Below are the code and all the weights of a small trained network. Each question names an input and a class and asks about switching units off, where a switched-off unit gives its printed mean instead of its output.

import numpy as np


def w(rows, s, z=0):
    codes = np.array(rows[::2]) - 128.0
    scale = np.full(codes.shape[1], s)
    scale[-1] = z or s
    return codes * scale


def norm(h):
    return h / np.sqrt((h * h).mean(-1, keepdims=True) + 1e-5)


def f(y):
    return np.maximum(y, 0)


def log_softmax(a):
    a = a - a.max(-1, keepdims=True)
    return a - np.log(np.exp(a).sum(-1, keepdims=True))


def net(x, mask):
    res = np.array(x, float).reshape(1, 8) / 4 @ E
    u = 0
    for l in range(2):
        y = f(norm(res) @ A[l][:, :-1].T + A[l][:, -1])
        res = res + np.where(mask[u : u + 9], y, B[l][:, -1]) @ B[l][:, :-1]
        u += 9
    return log_softmax(norm(res)[-1] @ U[:, :-1].T + U[:, -1])


A, B = {}, {}
E = w([
[135,128,108,140,120,136,127,123],'x0',
[124,131,137,122,127,123,130,127],'x1',
[133,125,114,135,126,139,120,131],'x2',
[208,199,62,83,103,38,121,204],'x3',
[224,191,146,151,247,106,67,50],'x4',
[120,137,150,100,131,122,146,122],'x5',
[175,135,233,165,2,196,149,197],'x6',
[134,128,126,119,121,133,141,122],'x7',
],0.003)
A[0] = w([
[152,159,115,133,129,80,171,145,175],'0.n1',
[151,120,157,148,51,119,183,169,92],'0.n2',
[156,178,142,156,85,99,120,129,78],'0.n3',
[182,178,152,173,167,138,106,109,190],'0.n4',
[254,195,236,133,131,212,84,125,2],'0.n5',
[76,102,99,105,120,87,169,115,154],'0.n6',
[170,166,180,156,125,149,116,128,67],'0.n7',
[161,150,102,121,117,73,113,172,183],'0.n8',
[157,148,105,144,125,186,143,116,101],'0.n9',
],0.006,0.0025)
B[0] = w([
[120,168,110,127,166,183,103,153,206],'0.n1',
[168,100,170,115,129,156,4,156,237],'0.n2',
[127,156,92,104,44,189,87,174,173],'0.n3',
[112,117,122,51,202,155,159,101,254],'0.n4',
[35,98,43,147,121,36,206,146,248],'0.n5',
[94,99,79,175,111,59,181,177,227],'0.n6',
[71,57,159,166,124,108,145,161,179],'0.n7',
[124,217,98,118,130,157,200,194,240],'0.n8',
[98,155,124,133,131,48,141,98,149],'0.n9',
],0.0044,0.0035)
A[1] = w([
[156,176,142,89,212,149,107,104,114],'1.n1',
[155,144,65,128,126,58,156,149,74],'1.n2',
[115,79,104,185,125,131,114,124,84],'1.n3',
[144,95,76,156,172,129,51,165,147],'1.n4',
[137,111,178,82,169,116,92,14,97],'1.n5',
[99,159,109,123,124,122,185,124,200],'1.n6',
[171,134,115,81,192,126,94,81,161],'1.n7',
[71,58,202,165,83,173,120,130,249],'1.n8',
[84,1,112,122,167,95,152,39,224],'1.n9',
],0.0062,0.0013)
B[1] = w([
[186,91,83,150,98,184,100,85,183],'1.n1',
[60,137,188,158,213,193,165,128,190],'1.n2',
[131,128,176,100,163,75,171,80,160],'1.n3',
[100,116,174,117,116,112,159,143,162],'1.n4',
[107,145,114,98,53,150,105,253,176],'1.n5',
[114,95,123,178,155,90,112,84,185],'1.n6',
[182,154,119,56,87,182,86,131,182],'1.n7',
[156,184,105,143,182,142,134,29,224],'1.n8',
[174,83,189,131,34,51,91,187,255],'1.n9',
],0.0057,0.0067)
U = w([
[91,60,182,166,103,27,149,77,163],'0',
[173,123,147,70,53,156,50,193,240],'1',
[33,173,84,154,189,120,210,182,132],'2',
[180,165,60,75,217,189,109,76,5],'3',
[129,160,190,174,106,220,123,7,62],'4',
],0.011,0.002)

Each question gives the input, the list of numbers given to net, and the class t.
The units are the neurons (one row each of A and B). Each row of codes is followed by its name. A weight is (code - 128) times the scale printed after its matrix; where a second scale follows, it is the last column's (A, B and U).
mask holds one flag per neuron, layer by layer. A switched-off neuron (its flag False) gives its mean, the last column of its row in B, instead of its output. The means were averaged over made-up inputs and are rounded, as every weight is.
A unit's drop is (log p(t) with every unit on - log p(t) with that unit switched off) / (log p(t) with every unit on - log p(t) with every unit switched off).
The circuit of an input: a set's keep is (log p(t) with only the set's units on - log p(t) with every unit switched off) / (log p(t) with every unit on - log p(t) with every unit switched off). Starting from the 12 units with the biggest drops (on a tie, the unit counted first), units are removed one at a time, each time the one whose removal leaves the highest keep (on an exact tie, the one counted first), for as long as the keep stays at least 0.8.
units of the circuit, in order: the units of the circuit, biggest drop first
most important unit: the unit with the biggest drop
top k neurons: the k neurons with the biggest drops, biggest first
top k neurons in layer l: the k neurons of layer l with the biggest drops, biggest first
drop when u is switched off: that unit's drop, to one decimal
input [8,1,-2,-3,4,1,8,3], class 0: units of the circuit, in order	[0.n5]
input [2,-1,-8,-1,8,4,-8,4], class 1: units of the circuit, in order	[1.n5; 1.n8; 1.n7]
input [7,-1,6,0,-2,-5,8,-8], class 4: units of the circuit, in order	[1.n8; 1.n9]
input [1,0,-5,-2,-8,8,1,6], class 4: units of the circuit, in order	[0.n5; 1.n8]
input [-2,-3,-1,-2,1,8,-4,-1], class 1: units of the circuit, in order	[0.n5; 1.n5]
input [4,-7,0,0,6,-7,-5,6], class 1: top 3 neurons	[1.n5; 1.n8; 1.n7]
input [0,8,-2,-3,5,8,3,6], class 0: top 2 neurons	[0.n5; 1.n9]
input [2,4,0,-2,7,2,0,-8], class 1: top 2 neurons in layer 1	[1.n5; 1.n7]
input [-3,-5,-7,0,-8,-5,0,3], class 0: top 2 neurons	[0.n6; 0.n8]
input [-7,1,1,-3,-6,-6,5,-5], class 4: top 2 neurons	[1.n8; 1.n9]
input [3,1,-1,7,8,5,1,-5], class 2: top 2 neurons	[0.n5; 0.n8]
input [-8,-8,1,-2,-3,4,6,8], class 4: top 2 neurons in layer 1	[1.n8; 1.n9]
input [-4,-6,5,-3,-2,2,-8,-2], class 0: top 2 neurons	[0.n6; 1.n9]
input [7,3,-2,-4,1,-5,-2,-2], class 1: most important unit	0.n5
input [-4,-3,6,1,7,-2,2,0], class 2: top 2 neurons	[0.n5; 1.n2]
input [-8,-5,8,2,7,-8,1,-5], class 2: top 4 neurons	[0.n5; 0.n7; 0.n2; 1.n8]
input [-7,2,-6,3,1,1,5,-6], class 2: top 2 neurons	[0.n5; 1.n9]
input [-1,-5,-4,-1,-6,8,1,3], class 4: top 2 neurons	[0.n5; 1.n8]
input [2,8,7,0,-2,3,-8,-5], class 0: top 2 neurons	[1.n9; 0.n8]
input [6,-6,5,-7,6,2,5,-3], class 0: units of the circuit, in order	[0.n5]
input [0,8,-1,5,4,4,0,4], class 3: drop when 1.n9 is switched off	0.2
input [-8,3,-4,-2,4,-2,5,-1], class 0: drop when 0.n5 is switched off	1.1
input [8,2,5,6,6,5,6,-4], class 2: drop when 0.n5 is switched off	0.5
input [2,-5,4,5,2,-2,4,-8], class 2: drop when 1.n8 is switched off	0.0
